Below are the code and all the weights of a small trained network. Each question names an input and a target symbol and asks about switching units off, where a switched-off unit gives its printed mean instead of its output.

import numpy as np


def w(rows, s, z=0):
    codes = np.array(rows[::2]) - 128.0
    scale = np.full(codes.shape[1], s)
    scale[-1] = z or s
    return codes * scale


def f(y):
    return y / 2 * (1 + np.tanh(0.7978845608 * (y + 0.044715 * y**3)))


def softmax(a):
    e = np.exp(a - a.max(-1, keepdims=True))
    return e / e.sum(-1, keepdims=True)


def log_softmax(a):
    a = a - a.max(-1, keepdims=True)
    return a - np.log(np.exp(a).sum(-1, keepdims=True))


def net(x, mask):
    ids = ['αβγηλμξπφψ'.index(c) for c in x.split()]
    T = len(ids)
    res = E[ids] + P[:T]
    u = 0
    for l in range(2):
        r = res
        for j in range(2):
            rows = slice(2 * j, 2 * j + 2)
            q, k, v = (r @ M[l][rows].T for M in (Q, K, V))
            z = softmax(np.where(np.tri(T) > 0, q @ k.T / 2**0.5, -1e9)) @ v
            o = O[l][rows]
            res = res + np.where(mask[u + j], z, o[:, -1]) @ o[:, :-1]
        u += 2
        y = f(res @ A[l][:, :-1].T + A[l][:, -1])
        res = res + np.where(mask[u : u + 8], y, B[l][:, -1]) @ B[l][:, :-1]
        u += 8
    return log_softmax(res[-1] @ U[:, :-1].T + U[:, -1])


Q, K, V, O, A, B = {}, {}, {}, {}, {}, {}
E = w([
[63,98,179,153,254,166,105,150],'α',
[89,116,122,87,73,40,152,221],'β',
[130,182,123,110,118,47,166,205],'γ',
[148,108,74,190,122,62,146,214],'η',
[97,177,105,169,48,110,98,153],'λ',
[80,78,149,245,71,97,109,164],'μ',
[88,151,161,173,71,123,159,123],'ξ',
[116,106,185,169,125,38,214,105],'π',
[33,83,131,173,131,111,196,172],'φ',
[24,149,123,116,134,111,219,116],'ψ',
],0.0078)
P = w([
[112,168,137,146,77,83,182,205],'0',
[133,158,148,138,94,109,163,170],'1',
[138,153,145,140,110,126,147,141],'2',
[126,142,128,138,129,121,131,106],'3',
[123,134,116,139,139,122,117,79],'4',
[117,120,108,145,146,121,101,50],'5',
[120,116,85,135,159,122,101,32],'6',
[120,110,83,145,159,125,90,2],'7',
],0.0083)
Q[0] = w([
[140,115,142,168,168,133,180,94],'L0H1',
[203,127,120,72,79,180,115,148],'L0H1',
[134,192,141,196,123,169,107,225],'L0H2',
[228,80,131,49,95,254,122,164],'L0H2',
],0.03)
K[0] = w([
[156,116,123,122,97,110,133,120],'L0H1',
[62,151,144,163,157,101,144,179],'L0H1',
[128,161,140,195,100,139,201,134],'L0H2',
[124,98,79,89,3,65,161,164],'L0H2',
],0.045)
V[0] = w([
[129,130,137,105,136,107,116,134],'L0H1',
[126,170,142,186,168,152,149,120],'L0H1',
[190,253,49,200,145,103,172,122],'L0H2',
[136,135,152,46,155,81,76,217],'L0H2',
],0.013)
O[0] = w([
[127,128,89,125,135,112,135,117,153],'L0H1',
[168,155,180,146,105,134,158,144,89],'L0H1',
[104,219,163,162,232,48,7,125,251],'L0H2',
[119,2,177,37,131,166,62,112,156],'L0H2',
],0.0059,0.0021)
A[0] = w([
[215,168,55,108,131,241,87,130,2],'L0N1',
[185,116,87,93,96,179,78,116,98],'L0N2',
[189,92,102,96,125,182,132,102,79],'L0N3',
[165,106,133,106,161,189,131,70,88],'L0N4',
[207,186,136,35,146,220,107,126,69],'L0N5',
[231,126,130,116,182,200,113,93,24],'L0N6',
[240,114,92,86,156,252,60,127,3],'L0N7',
[171,141,110,110,68,150,177,121,74],'L0N8',
],0.018,0.0083)
B[0] = w([
[144,222,29,181,180,167,129,105,82],'L0N1',
[126,130,150,135,115,124,167,117,3],'L0N2',
[127,174,150,138,150,101,110,149,67],'L0N3',
[139,134,145,107,93,80,101,152,117],'L0N4',
[193,195,129,138,170,173,121,126,53],'L0N5',
[169,204,192,249,251,134,152,61,76],'L0N6',
[34,72,184,140,138,192,77,183,91],'L0N7',
[69,102,154,136,185,132,89,135,101],'L0N8',
],0.018,0.00067)
Q[1] = w([
[118,54,114,42,207,190,72,87],'L1H1',
[215,149,173,171,161,251,216,224],'L1H1',
[165,178,168,172,24,168,172,154],'L1H2',
[40,146,67,155,95,17,117,158],'L1H2',
],0.022)
K[1] = w([
[174,106,117,102,88,72,87,157],'L1H1',
[97,157,198,77,98,96,151,205],'L1H1',
[130,130,140,117,172,145,194,164],'L1H2',
[107,106,120,156,116,121,136,4],'L1H2',
],0.039)
V[1] = w([
[157,66,150,252,126,152,107,198],'L1H1',
[225,151,135,119,87,75,79,79],'L1H1',
[146,95,187,131,218,75,226,98],'L1H2',
[82,194,191,165,67,189,138,103],'L1H2',
],0.022)
O[1] = w([
[189,170,63,99,148,149,143,2,234],'L1H1',
[225,94,233,27,116,44,91,141,43],'L1H1',
[152,217,133,14,25,134,101,179,254],'L1H2',
[233,100,125,144,183,181,155,208,26],'L1H2',
],0.0079,0.0024)
A[1] = w([
[123,146,195,195,232,102,97,103,18],'L1N1',
[78,172,245,155,158,167,4,135,27],'L1N2',
[140,47,153,92,94,146,181,82,88],'L1N3',
[101,156,143,166,136,136,133,220,26],'L1N4',
[181,137,144,128,216,152,110,179,62],'L1N5',
[197,126,83,126,131,150,118,66,1],'L1N6',
[103,38,123,120,108,179,171,133,94],'L1N7',
[139,14,88,67,57,193,163,152,56],'L1N8',
],0.011,0.0093)
B[1] = w([
[155,95,2,50,137,111,123,187,202],'L1N1',
[108,185,161,93,197,188,173,158,196],'L1N2',
[128,95,134,135,106,189,131,130,147],'L1N3',
[151,92,148,53,143,148,137,19,219],'L1N4',
[93,135,210,188,103,169,115,94,251],'L1N5',
[98,129,174,90,123,33,213,179,154],'L1N6',
[211,127,115,145,62,87,109,144,228],'L1N7',
[79,155,133,105,203,112,92,142,183],'L1N8',
],0.015,0.0025)
U = w([
[105,117,153,92,101,125,114,148,46],'α',
[42,51,175,124,30,96,114,159,221],'β',
[45,174,176,76,186,133,96,176,83],'γ',
[139,218,118,121,194,56,13,1,113],'η',
[170,82,112,100,210,127,89,177,198],'λ',
[139,134,151,109,164,76,202,136,2],'μ',
[183,129,206,180,161,149,90,141,252],'ξ',
[190,193,149,50,67,116,98,185,15],'π',
[95,217,59,148,122,175,163,134,170],'φ',
[135,82,153,18,119,212,137,66,178],'ψ',
],0.0039,0.0023)

Each question gives the input, a string of symbols that net reads in full, and the target symbol t.
The units are the heads (2 rows each of Q, K, V and O) and the neurons (one row each of A and B). Each row of codes is followed by its name. A weight is (code - 128) times the scale printed after its matrix; where a second scale follows, it is the last column's (O, A, B and U).
mask holds one flag per unit, layer by layer, with each layer's heads first. A switched-off unit (its flag False) gives its mean, the last column of its rows in O or B, instead of its output. The means were averaged over made-up inputs and are rounded, as every weight is.
A unit's drop is (log p(t) with every unit on - log p(t) with that unit switched off) / (log p(t) with every unit on - log p(t) with every unit switched off).
The circuit of an input: a set's keep is (log p(t) with only the set's units on - log p(t) with every unit switched off) / (log p(t) with every unit on - log p(t) with every unit switched off). Starting from the 12 units with the biggest drops (on a tie, the unit counted first), units are removed one at a time, each time the one whose removal leaves the highest keep (on an exact tie, the one counted first), for as long as the keep stays at least 0.8.
circuit, biggest first: the units of the circuit, biggest drop first
top k neurons: the k neurons with the biggest drops, biggest first
top k neurons in layer l: the k neurons of layer l with the biggest drops, biggest first
which heads matter: for each layer, one digit per head in row order, 1 if its drop is at least 0.15 and else 0, layers parted by /
input φ π ξ λ η β, target λ: which heads matter : 01 / 01
input β β μ, target μ: circuit, biggest first : [L1H1, L1N6, L1H2]
input α γ γ η η β η ξ, target β: top 3 neurons in layer 0 : [L0N6, L0N7, L0N8]
input β β β η β μ γ β, target μ: circuit, biggest first : [L1N6, L1H1, L1H2, L0H2]
input β γ ξ α, target β: which heads matter : 11 / 11
input λ η ξ β β μ η, target μ: circuit, biggest first : [L1N6, L1H1, L0H2, L1H2]
input γ γ λ η, target λ: which heads matter : 01 / 01
input φ β η, target φ: circuit, biggest first : [L1H1]
input β λ β λ, target λ: circuit, biggest first : [L1N1, L1H2]
input β φ β β β β φ λ, target φ: circuit, biggest first : [L1H1, L0H2]
input ψ β β, target ψ: which heads matter : 00 / 11
input β γ η β π β π, target π: circuit, biggest first : [L1H2, L0H2, L1H1]
input η φ α, target ψ: circuit, biggest first : [L1H1, L0H2]
input γ γ π η, target π: circuit, biggest first : [L1H2, L1H1]
input η α π, target ψ: top 2 neurons : [L0N8, L0N4]
input η β β φ, target φ: which heads matter : 00 / 10
input γ β γ λ ψ η, target ψ: circuit, biggest first : [L1N4, L1H1, L0H2, L1H2]
input ξ η ξ γ, target ξ: circuit, biggest first : [L1H2, L1N5, L0H2]
input ξ α β β γ, target β: top neuron : [L0N5]
input π β β β η β ξ, target ξ: which heads matter : 01 / 11
input ξ ψ γ α β β π, target β: which heads matter : 01 / 10
input β β β ξ φ β λ, target φ: circuit, biggest first : [L0H2, L0N1, L1H1]
input ξ γ η γ, target η: circuit, biggest first : [L0H2, L1H1]
input ψ γ μ λ η β, target λ: top 3 neurons : [L1N1, L0N5, L0N3]
input η λ γ γ, target λ: which heads matter : 01 / 01
